Below is a small trained network, with its code and all its weights. Each question gives an input and a class and asks what happens when units are switched off, that is, made to give their printed mean instead of their output.

import numpy as np


def w(rows, s, z=0):
    codes = np.array(rows[::2]) - 128.0
    scale = np.full(codes.shape[1], s)
    scale[-1] = z or s
    return codes * scale


def f(y):
    return y / 2 * (1 + np.tanh(0.7978845608 * (y + 0.044715 * y**3)))


def log_softmax(a):
    a = a - a.max(-1, keepdims=True)
    return a - np.log(np.exp(a).sum(-1, keepdims=True))


def net(x, mask):
    res = np.array(x, float).reshape(1, 3) / 4 @ E
    y = f(res @ A[0][:, :-1].T + A[0][:, -1])
    res = res + np.where(mask, y, B[0][:, -1]) @ B[0][:, :-1]
    return log_softmax(res[-1] @ U[:, :-1].T + U[:, -1])


A, B = {}, {}
E = w([
[120,80,74,160,132,197],'x0',
[247,99,135,160,75,101],'x1',
[86,92,198,89,93,175],'x2',
],0.012)
A[0] = w([
[103,123,137,154,78,174,192],'n0',
[145,202,99,130,131,145,243],'n1',
[70,168,113,104,185,131,142],'n2',
[131,98,72,186,184,120,91],'n3',
[174,85,144,81,59,106,160],'n4',
[200,104,127,171,77,118,60],'n5',
[167,92,73,157,144,187,148],'n6',
[121,88,80,152,144,174,43],'n7',
[127,56,28,154,115,182,63],'n8',
[92,119,125,122,171,104,46],'n9',
[186,74,143,155,128,124,38],'n10',
[51,147,91,151,159,92,120],'n11',
[127,141,123,134,141,158,4],'n12',
[138,253,200,116,103,87,187],'n13',
[124,88,32,134,110,189,111],'n14',
[89,99,156,109,36,158,123],'n15',
[143,150,97,83,175,42,92],'n16',
[164,123,141,205,102,123,28],'n17',
[184,122,154,170,66,113,221],'n18',
[180,196,111,151,165,164,194],'n19',
[157,175,102,149,177,74,171],'n20',
[127,164,62,165,189,64,49],'n21',
[123,152,58,159,139,82,145],'n22',
[140,117,100,147,122,205,81],'n23',
[95,135,115,58,165,168,79],'n24',
[52,170,100,136,123,115,55],'n25',
[91,162,117,110,181,139,60],'n26',
[123,192,42,149,86,117,184],'n27',
[119,154,199,50,97,175,236],'n28',
[124,182,112,165,212,146,28],'n29',
[145,165,161,86,155,68,48],'n30',
[82,115,97,117,201,155,97],'n31',
[212,92,87,131,120,112,138],'n32',
],0.013,0.0046)
B[0] = w([
[107,72,67,60,165,165,181],'n0',
[146,66,79,44,109,199,190],'n1',
[134,200,217,105,65,159,227],'n2',
[66,82,203,101,181,125,194],'n3',
[70,155,200,134,126,154,216],'n4',
[119,214,236,143,74,163,230],'n5',
[117,138,158,19,109,139,218],'n6',
[157,68,245,90,132,55,175],'n7',
[90,43,225,62,132,22,226],'n8',
[181,164,212,151,82,64,150],'n9',
[109,192,183,242,21,171,184],'n10',
[135,176,158,122,56,153,205],'n11',
[99,165,210,178,85,64,118],'n12',
[110,55,199,30,208,82,251],'n13',
[95,65,188,43,127,63,218],'n14',
[34,121,48,228,192,188,203],'n15',
[91,20,168,111,128,116,191],'n16',
[136,177,200,160,59,95,176],'n17',
[82,160,149,56,58,177,255],'n18',
[123,95,140,110,111,195,192],'n19',
[65,88,173,73,153,185,219],'n20',
[27,91,127,198,195,174,208],'n21',
[43,85,99,138,166,209,204],'n22',
[125,88,209,83,191,88,175],'n23',
[102,184,219,169,43,163,198],'n24',
[161,227,209,167,55,98,187],'n25',
[178,196,205,186,28,99,184],'n26',
[129,107,135,107,183,243,203],'n27',
[39,52,102,90,156,213,252],'n28',
[68,144,174,253,76,187,165],'n29',
[203,46,220,136,102,9,181],'n30',
[164,189,217,88,61,147,207],'n31',
[176,191,204,140,62,193,240],'n32',
],0.0067,0.0096)
U = w([
[160,183,170,169,41,148,93],'0',
[60,39,112,155,179,234,163],'1',
[157,23,178,42,152,2,117],'2',
[120,72,97,75,160,212,193],'3',
[190,168,9,197,151,80,2],'4',
[213,89,80,169,150,21,2],'5',
[187,155,50,188,186,80,2],'6',
],0.0097,0.005)

Each question gives the input, the list of numbers given to net, and the class t.
The units are the neurons (one row each of A and B). Each row of codes is followed by its name. A weight is (code - 128) times the scale printed after its matrix; where a second scale follows, it is the last column's (A, B and U).
mask holds one flag per neuron, in row order. A switched-off neuron (its flag False) gives its mean, the last column of its row in B, instead of its output. The means were averaged over made-up inputs and are rounded, as every weight is.
A unit's drop is (log p(t) with every unit on - log p(t) with that unit switched off) / (log p(t) with every unit on - log p(t) with every unit switched off).
The circuit of an input: a set's keep is (log p(t) with only the set's units on - log p(t) with every unit switched off) / (log p(t) with every unit on - log p(t) with every unit switched off). Starting from the 12 units with the biggest drops (on a tie, the unit counted first), units are removed one at a time, each time the one whose removal leaves the highest keep (on an exact tie, the one counted first), for as long as the keep stays at least 0.8.
circuit, biggest first: the units of the circuit, biggest drop first
unit that matters most: the unit with the biggest drop
top k neurons: the k neurons with the biggest drops, biggest first
drop when u is switched off: that unit's drop, to one decimal
input [-5,-4,0], class 2: circuit, biggest first : n13
input [-3,3,3], class 3: top 2 neurons : n8, n21
input [8,-6,-4], class 2: top 2 neurons : n8, n14
input [-8,-8,-7], class 0: top 2 neurons : n29, n25
input [5,3,-4], class 2: top 4 neurons : n8, n14, n15, n28
input [-7,-6,-7], class 1: top 4 neurons : n21, n29, n22, n20
input [-6,-1,-7], class 1: top 2 neurons : n21, n22
input [1,-2,0], class 3: top 3 neurons : n5, n10, n32
input [8,7,1], class 2: top 4 neurons : n8, n14, n23, n7
input [7,8,7], class 0: top 2 neurons : n10, n5
input [-3,-4,-3], class 0: top 2 neurons : n28, n2
input [-8,1,-8], class 1: drop when n27 is switched off : 0.2
input [1,-4,4], class 0: drop when n1 is switched off : 0.2
input [5,2,-4], class 2: drop when n8 is switched off : 0.7
input [-8,6,-8], class 1: unit that matters most : n21
